Here is a tiny trained network, its code and every weight. The questions are about switching its units off for an input and a class, where a switched-off unit gives its printed mean instead of its output.

import numpy as np


def w(rows, s, z=0):
    codes = np.array(rows[::2]) - 128.0
    scale = np.full(codes.shape[1], s)
    scale[-1] = z or s
    return codes * scale


def f(y):
    return np.maximum(y, 0)


def log_softmax(a):
    a = a - a.max(-1, keepdims=True)
    return a - np.log(np.exp(a).sum(-1, keepdims=True))


def net(x, mask):
    res = np.array(x, float).reshape(1, 6) / 4 @ E
    y = f(res @ A[0][:, :-1].T + A[0][:, -1])
    res = res + np.where(mask, y, B[0][:, -1]) @ B[0][:, :-1]
    return log_softmax(res[-1] @ U[:, :-1].T + U[:, -1])


A, B = {}, {}
E = w([
[163,136,199,166,234,122],'x0',
[151,195,70,53,186,214],'x1',
[164,179,104,255,91,150],'x2',
[210,57,143,163,90,211],'x3',
[220,138,174,32,61,44],'x4',
[66,134,205,59,85,191],'x5',
],0.0095)
A[0] = w([
[163,150,179,51,137,62,183],'neuron 1',
[90,80,45,204,146,110,202],'neuron 2',
[173,138,149,127,137,48,176],'neuron 3',
[154,127,72,21,91,139,131],'neuron 4',
[96,153,155,74,98,72,120],'neuron 5',
[74,21,175,67,105,42,212],'neuron 6',
[150,141,140,247,118,105,172],'neuron 7',
[134,95,74,199,72,67,174],'neuron 8',
[165,6,115,157,65,139,164],'neuron 9',
[157,128,148,131,122,221,140],'neuron 10',
[116,94,126,117,141,49,167],'neuron 11',
[194,128,160,248,94,199,146],'neuron 12',
[46,116,99,153,203,180,175],'neuron 13',
[178,161,86,92,120,153,122],'neuron 14',
[85,128,119,176,130,211,176],'neuron 15',
[104,130,156,158,119,127,139],'neuron 16',
[88,116,105,167,156,213,133],'neuron 17',
[166,192,58,182,113,84,134],'neuron 18',
[145,112,85,35,110,177,137],'neuron 19',
[184,191,169,102,212,70,159],'neuron 20',
[200,148,230,148,200,173,255],'neuron 21',
[69,125,90,40,171,115,249],'neuron 22',
[170,132,100,33,142,175,169],'neuron 23',
[131,109,121,78,136,141,117],'neuron 24',
],0.012,0.0048)
B[0] = w([
[94,153,152,81,207,56,239],'neuron 1',
[149,149,104,194,109,115,232],'neuron 2',
[131,92,128,114,151,79,205],'neuron 3',
[131,198,89,19,74,115,236],'neuron 4',
[133,159,176,108,154,57,207],'neuron 5',
[249,187,254,128,166,136,255],'neuron 6',
[128,15,104,161,75,112,234],'neuron 7',
[173,99,121,203,65,68,222],'neuron 8',
[180,120,133,118,102,144,219],'neuron 9',
[97,100,148,89,130,171,193],'neuron 10',
[177,141,137,145,151,124,195],'neuron 11',
[143,23,95,148,130,201,239],'neuron 12',
[113,189,117,199,152,164,245],'neuron 13',
[127,120,90,101,99,133,186],'neuron 14',
[123,155,111,182,123,203,222],'neuron 15',
[132,84,161,154,139,148,160],'neuron 16',
[146,152,133,165,115,165,220],'neuron 17',
[73,102,89,154,85,66,212],'neuron 18',
[139,170,87,56,63,123,225],'neuron 19',
[102,103,97,129,192,108,228],'neuron 20',
[93,60,94,101,202,136,227],'neuron 21',
[73,249,172,110,110,115,249],'neuron 22',
[101,130,71,65,118,131,232],'neuron 23',
[142,182,87,106,128,108,171],'neuron 24',
],0.0095,0.013)
U = w([
[146,166,204,94,160,75,3],'0',
[112,96,88,170,58,100,89],'1',
[111,183,87,38,70,120,192],'2',
[113,82,116,141,111,251,80],'3',
[108,102,100,117,213,116,247],'4',
[238,112,172,153,118,161,196],'5',
[63,215,120,169,123,177,122],'6',
],0.014,0.0028)

Each question gives the input, the list of numbers given to net, and the class t.
The units are the neurons (one row each of A and B). Each row of codes is followed by its name. A weight is (code - 128) times the scale printed after its matrix; where a second scale follows, it is the last column's (A, B and U).
mask holds one flag per neuron, in row order. A switched-off neuron (its flag False) gives its mean, the last column of its row in B, instead of its output. The means were averaged over made-up inputs and are rounded, as every weight is.
A unit's drop is (log p(t) with every unit on - log p(t) with that unit switched off) / (log p(t) with every unit on - log p(t) with every unit switched off).
The circuit of an input: a set's keep is (log p(t) with only the set's units on - log p(t) with every unit switched off) / (log p(t) with every unit on - log p(t) with every unit switched off). Starting from the 12 units with the biggest drops (on a tie, the unit counted first), units are removed one at a time, each time the one whose removal leaves the highest keep (on an exact tie, the one counted first), for as long as the keep stays at least 0.8.
circuit, biggest first: the units of the circuit, biggest drop first
most important unit: the unit with the biggest drop
top k neurons: the k neurons with the biggest drops, biggest first
drop when u is switched off: that unit's drop, to one decimal
input [-1,-7,-4,-7,-7,-3], class 6: most important unit => neuron 13
input [-8,-8,-5,3,4,-3], class 5: top 4 neurons => (neuron 9; neuron 8; neuron 22; neuron 6)
input [1,-2,2,5,1,-1], class 3: circuit, biggest first => (neuron 6; neuron 12)
input [-7,-8,3,3,-4,7], class 5: circuit, biggest first => (neuron 6; neuron 9)
input [-6,-6,1,-7,-4,2], class 5: top 3 neurons => (neuron 6; neuron 1; neuron 8)
input [1,6,-2,4,-1,-5], class 2: top 2 neurons => (neuron 7; neuron 23)
input [-7,3,4,8,2,3], class 3: top 3 neurons => (neuron 12; neuron 22; neuron 1)
input [-2,2,2,8,4,2], class 2: top 4 neurons => (neuron 4; neuron 19; neuron 7; neuron 15)
input [2,2,-4,-2,0,6], class 0: top 3 neurons => (neuron 6; neuron 1; neuron 5)
input [1,1,-4,-7,-3,2], class 6: top 3 neurons => (neuron 13; neuron 22; neuron 3)
input [3,-4,3,1,-7,-4], class 1: top 4 neurons => (neuron 8; neuron 2; neuron 7; neuron 18)
input [-2,-2,-2,4,3,-1], class 5: top 3 neurons => (neuron 22; neuron 9; neuron 6)
input [8,-4,-1,4,8,-3], class 4: top 2 neurons => (neuron 21; neuron 20)
input [-2,-6,6,7,0,2], class 3: circuit, biggest first => (neuron 12)
input [-7,-7,5,7,0,4], class 5: top 2 neurons => (neuron 8; neuron 9)
input [4,4,4,-4,-8,-7], class 1: top 4 neurons => (neuron 7; neuron 18; neuron 2; neuron 22)
input [4,4,1,7,0,-2], class 3: drop when neuron 22 is switched off => 0.0
input [3,-8,5,8,-5,0], class 3: drop when neuron 12 is switched off => 0.4
input [-7,1,5,8,2,-5], class 1: drop when neuron 8 is switched off => 0.2
input [-5,3,8,3,1,-3], class 1: circuit, biggest first => (neuron 18)
input [-8,-3,6,-1,2,5], class 1: drop when neuron 8 is switched off => 0.1
input [-6,-3,-3,8,4,-2], class 5: top 3 neurons => (neuron 6; neuron 9; neuron 22)
